Below is a small trained network, with its code and all its weights. Each question gives an input and a class and asks what happens when units are switched off, that is, made to give their printed mean instead of their output.

import numpy as np


def w(rows, s, z=0):
    codes = np.array(rows[::2]) - 128.0
    scale = np.full(codes.shape[1], s)
    scale[-1] = z or s
    return codes * scale


def f(y):
    return np.maximum(y, 0)


def log_softmax(a):
    a = a - a.max(-1, keepdims=True)
    return a - np.log(np.exp(a).sum(-1, keepdims=True))


def net(x, mask):
    res = np.array(x, float).reshape(1, 5) / 4 @ E
    y = f(res @ A[0][:, :-1].T + A[0][:, -1])
    res = res + np.where(mask, y, B[0][:, -1]) @ B[0][:, :-1]
    return log_softmax(res[-1] @ U[:, :-1].T + U[:, -1])


A, B = {}, {}
E = w([
[118,186,83,209,125,123,161,217,170,108],'x0',
[156,126,50,71,139,126,143,145,2,65],'x1',
[172,19,232,215,42,86,53,182,75,168],'x2',
[187,88,136,101,115,90,52,98,146,20],'x3',
[18,143,58,90,11,76,148,138,165,117],'x4',
],0.0088)
A[0] = w([
[173,203,120,94,169,218,188,102,189,157,164],'neuron 1',
[58,185,63,30,113,184,194,79,121,111,155],'neuron 2',
[100,212,98,230,131,120,153,213,188,147,176],'neuron 3',
[137,90,149,92,31,73,125,123,102,90,199],'neuron 4',
[196,211,140,131,189,164,63,103,127,91,185],'neuron 5',
[152,165,31,88,91,163,175,163,102,96,129],'neuron 6',
[68,162,91,136,1,109,101,134,205,192,207],'neuron 7',
[160,95,135,86,104,86,74,96,93,51,186],'neuron 8',
[102,139,158,79,105,90,116,81,154,118,197],'neuron 9',
[138,139,182,176,99,132,114,173,21,229,124],'neuron 10',
[147,153,105,86,77,100,105,110,82,68,190],'neuron 11',
[195,107,228,154,138,145,145,155,24,106,174],'neuron 12',
[132,151,127,183,108,72,135,235,165,106,167],'neuron 13',
[59,73,217,135,75,138,109,129,140,216,253],'neuron 14',
],0.0071,0.0039)
B[0] = w([
[171,127,176,108,216,138,235,83,203,186,225],'neuron 1',
[95,95,94,158,99,119,213,109,136,158,251],'neuron 2',
[27,182,148,135,155,178,112,69,102,88,229],'neuron 3',
[140,111,145,74,148,48,62,206,94,149,202],'neuron 4',
[189,141,180,10,142,182,125,71,222,164,201],'neuron 5',
[172,93,82,253,155,127,169,45,45,82,213],'neuron 6',
[51,178,128,200,89,78,67,127,196,70,233],'neuron 7',
[220,47,128,73,108,62,99,180,161,81,205],'neuron 8',
[128,103,64,100,94,119,170,202,190,139,172],'neuron 9',
[192,167,124,164,98,215,104,151,79,209,209],'neuron 10',
[135,51,109,116,153,43,116,150,39,97,193],'neuron 11',
[207,164,89,129,108,175,33,76,95,174,222],'neuron 12',
[94,182,168,101,207,155,58,76,53,72,196],'neuron 13',
[81,159,114,182,113,99,55,232,112,216,227],'neuron 14',
],0.0065,0.011)
U = w([
[139,88,74,199,148,140,251,60,95,127,87],'0',
[195,101,168,51,105,182,84,85,146,114,119],'1',
[70,83,161,97,32,59,115,178,201,157,193],'2',
[148,149,206,205,87,201,120,159,71,253,163],'3',
[114,159,139,161,63,121,178,110,208,125,2],'4',
[130,152,228,32,222,169,234,101,247,193,172],'5',
[185,62,159,21,146,69,164,179,36,56,140],'6',
[65,171,212,142,160,139,114,92,126,22,98],'7',
],0.0071,0.0022)

Each question gives the input, the list of numbers given to net, and the class t.
The units are the neurons (one row each of A and B). Each row of codes is followed by its name. A weight is (code - 128) times the scale printed after its matrix; where a second scale follows, it is the last column's (A, B and U).
mask holds one flag per neuron, in row order. A switched-off neuron (its flag False) gives its mean, the last column of its row in B, instead of its output. The means were averaged over made-up inputs and are rounded, as every weight is.
A unit's drop is (log p(t) with every unit on - log p(t) with that unit switched off) / (log p(t) with every unit on - log p(t) with every unit switched off).
The circuit of an input: a set's keep is (log p(t) with only the set's units on - log p(t) with every unit switched off) / (log p(t) with every unit on - log p(t) with every unit switched off). Starting from the 12 units with the biggest drops (on a tie, the unit counted first), units are removed one at a time, each time the one whose removal leaves the highest keep (on an exact tie, the one counted first), for as long as the keep stays at least 0.8.
units of the circuit, in order: the units of the circuit, biggest drop first
top k neurons: the k neurons with the biggest drops, biggest first
drop of u: that unit's drop, to one decimal
input [7,-4,1,1,-5], class 7: units of the circuit, in order	[neuron 3; neuron 13]
input [7,5,2,-2,-1], class 7: units of the circuit, in order	[neuron 13; neuron 3]
input [5,-4,-5,5,1], class 5: top 2 neurons	[neuron 1; neuron 5]
input [7,0,0,-6,-1], class 7: top neuron	[neuron 3]
input [2,8,0,-1,-8], class 1: units of the circuit, in order	[neuron 5; neuron 12]
input [-1,7,1,-7,3], class 0: top 2 neurons	[neuron 6; neuron 14]
input [8,8,-1,2,5], class 0: top 2 neurons	[neuron 6; neuron 2]
input [-7,-4,-6,8,-1], class 5: units of the circuit, in order	[neuron 5; neuron 12]
input [7,5,1,1,3], class 7: units of the circuit, in order	[neuron 13; neuron 3]
input [6,0,-5,-7,8], class 0: top 3 neurons	[neuron 2; neuron 6; neuron 1]
input [2,0,1,-5,5], class 7: units of the circuit, in order	[neuron 3; neuron 7; neuron 13]
input [1,-3,-6,-7,6], class 0: top 2 neurons	[neuron 2; neuron 6]
input [8,-6,3,-1,7], class 7: top 2 neurons	[neuron 13; neuron 3]
input [8,-8,3,7,6], class 7: units of the circuit, in order	[neuron 13]
input [-3,1,-1,-6,-5], class 5: top 2 neurons	[neuron 1; neuron 6]
input [8,8,0,2,-7], class 1: top 2 neurons	[neuron 5; neuron 12]
input [-2,2,-3,5,8], class 6: top 3 neurons	[neuron 11; neuron 14; neuron 6]
input [6,-8,-1,-7,5], class 7: top 2 neurons	[neuron 3; neuron 13]
input [5,0,-7,-6,6], class 0: drop of neuron 2	0.3
input [1,1,0,3,-4], class 1: drop of neuron 5	0.2
input [-1,0,-4,2,2], class 0: drop of neuron 2	0.2
